Below are the code and all the weights of a small trained network. Each question names an input and a target symbol and asks about switching units off, where a switched-off unit gives its printed mean instead of its output.

import numpy as np


def w(rows, s, z=0):
    codes = np.array(rows[::2]) - 128.0
    scale = np.full(codes.shape[1], s)
    scale[-1] = z or s
    return codes * scale


def f(y):
    return y / 2 * (1 + np.tanh(0.7978845608 * (y + 0.044715 * y**3)))


def softmax(a):
    e = np.exp(a - a.max(-1, keepdims=True))
    return e / e.sum(-1, keepdims=True)


def log_softmax(a):
    a = a - a.max(-1, keepdims=True)
    return a - np.log(np.exp(a).sum(-1, keepdims=True))


def net(x, mask):
    ids = ['βεζηλξπτφψω'.index(c) for c in x.split()]
    T = len(ids)
    res = E[ids] + P[:T]
    r = res
    for j in range(3):
        rows = slice(3 * j, 3 * j + 3)
        q, k, v = (r @ M[0][rows].T for M in (Q, K, V))
        z = softmax(np.where(np.tri(T) > 0, q @ k.T / 3**0.5, -1e9)) @ v
        o = O[0][rows]
        res = res + np.where(mask[j], z, o[:, -1]) @ o[:, :-1]
    y = f(res @ A[0][:, :-1].T + A[0][:, -1])
    res = res + np.where(mask[3:7], y, B[0][:, -1]) @ B[0][:, :-1]
    return log_softmax(res[-1] @ U[:, :-1].T + U[:, -1])


Q, K, V, O, A, B = {}, {}, {}, {}, {}, {}
E = w([
[75,50,147],'β',
[133,101,163],'ε',
[108,154,56],'ζ',
[124,85,188],'η',
[116,77,201],'λ',
[127,62,187],'ξ',
[140,36,96],'π',
[164,144,103],'τ',
[196,82,121],'φ',
[147,194,146],'ψ',
[4,147,86],'ω',
],0.024)
P = w([
[59,20,188],'0',
[89,56,152],'1',
[115,101,86],'2',
[114,160,55],'3',
[121,157,3],'4',
[101,190,10],'5',
[55,192,72],'6',
],0.0028)
Q[0] = w([
[105,69,121],'head 1',
[124,126,98],'head 1',
[93,128,149],'head 1',
[249,139,184],'head 2',
[165,157,99],'head 2',
[40,167,112],'head 2',
[93,55,138],'head 3',
[141,67,114],'head 3',
[144,129,157],'head 3',
],0.019)
K[0] = w([
[99,75,132],'head 1',
[176,58,164],'head 1',
[66,97,106],'head 1',
[255,193,145],'head 2',
[130,123,145],'head 2',
[53,129,168],'head 2',
[236,20,123],'head 3',
[165,147,59],'head 3',
[184,127,149],'head 3',
],0.015)
V[0] = w([
[202,31,215],'head 1',
[98,109,2],'head 1',
[45,44,88],'head 1',
[220,148,54],'head 2',
[210,237,170],'head 2',
[111,28,37],'head 2',
[122,51,158],'head 3',
[156,86,212],'head 3',
[145,129,41],'head 3',
],0.0093)
O[0] = w([
[221,153,212,218],'head 1',
[158,154,78,134],'head 1',
[110,163,82,255],'head 1',
[223,240,212,85],'head 2',
[31,255,243,13],'head 2',
[212,54,110,216],'head 2',
[65,96,85,214],'head 3',
[53,203,241,173],'head 3',
[207,222,219,127],'head 3',
],0.0056,0.0095)
A[0] = w([
[110,108,54,110],'neuron 1',
[33,110,224,109],'neuron 2',
[254,206,81,129],'neuron 3',
[130,134,33,255],'neuron 4',
],0.0091,0.0056)
B[0] = w([
[41,167,179,216],'neuron 1',
[65,180,131,177],'neuron 2',
[21,142,219,194],'neuron 3',
[255,245,96,245],'neuron 4',
],0.0058,0.012)
U = w([
[121,62,80,82],'β',
[123,113,154,115],'ε',
[193,200,96,92],'ζ',
[96,99,165,185],'η',
[88,95,164,104],'λ',
[112,74,189,180],'ξ',
[239,86,170,106],'π',
[169,167,184,254],'τ',
[213,115,255,56],'φ',
[85,190,171,163],'ψ',
[65,166,68,118],'ω',
],0.0095,0.0056)

Each question gives the input, a string of symbols that net reads in full, and the target symbol t.
The units are the heads (3 rows each of Q, K, V and O) and the neurons (one row each of A and B). Each row of codes is followed by its name. A weight is (code - 128) times the scale printed after its matrix; where a second scale follows, it is the last column's (O, A, B and U).
mask holds one flag per unit, heads first, then neurons. A switched-off unit (its flag False) gives its mean, the last column of its rows in O or B, instead of its output. The means were averaged over made-up inputs and are rounded, as every weight is.
A unit's drop is (log p(t) with every unit on - log p(t) with that unit switched off) / (log p(t) with every unit on - log p(t) with every unit switched off).
The circuit of an input: a set's keep is (log p(t) with only the set's units on - log p(t) with every unit switched off) / (log p(t) with every unit on - log p(t) with every unit switched off). Starting from all 7 units, units are removed one at a time, each time the one whose removal leaves the highest keep (on an exact tie, the one counted first), for as long as the keep stays at least 0.8.
units of the circuit, in order: the units of the circuit, biggest drop first
most important unit: the unit with the biggest drop
k most important neurons: the k neurons with the biggest drops, biggest first
which heads matter: for each layer, one digit per head in row order, 1 if its drop is at least 0.15 and else 0, layers parted by /
drop of u: that unit's drop, to one decimal
input β λ ξ β φ ξ, target φ: which heads matter => 011
input ω ψ η, target ω: which heads matter => 100
input β η φ ε, target φ: units of the circuit, in order => head 2; head 1
input η ω φ ζ, target ζ: which heads matter => 011
input ψ β η, target ψ: units of the circuit, in order => head 2
input β ξ β φ ξ π, target π: 2 most important neurons => neuron 4; neuron 2
input β λ ω η, target ω: units of the circuit, in order => head 1; head 2
input β π η, target π: units of the circuit, in order => head 2; neuron 3
input η φ λ, target φ: units of the circuit, in order => head 1; head 2
input η λ ω ε, target ω: which heads matter => 111
input φ ξ ω τ β, target β: 2 most important neurons => neuron 3; neuron 2
input τ λ β ψ ε, target ψ: 2 most important neurons => neuron 2; neuron 4
input β β π ζ φ ψ, target ψ: 2 most important neurons => neuron 4; neuron 3
input ψ ψ ξ, target ψ: most important unit => head 2
input ξ λ ξ π ξ, target π: 2 most important neurons => neuron 1; neuron 3
input φ ξ ψ ψ λ, target ψ: drop of head 2 => 1.4
input η ψ π ψ η, target ψ: drop of head 2 => 1.7
input ξ π φ λ, target φ: drop of head 2 => 0.5
input ψ η β ω ξ, target ω: drop of head 1 => 0.5
input π π ω β π η, target π: units of the circuit, in order => head 2
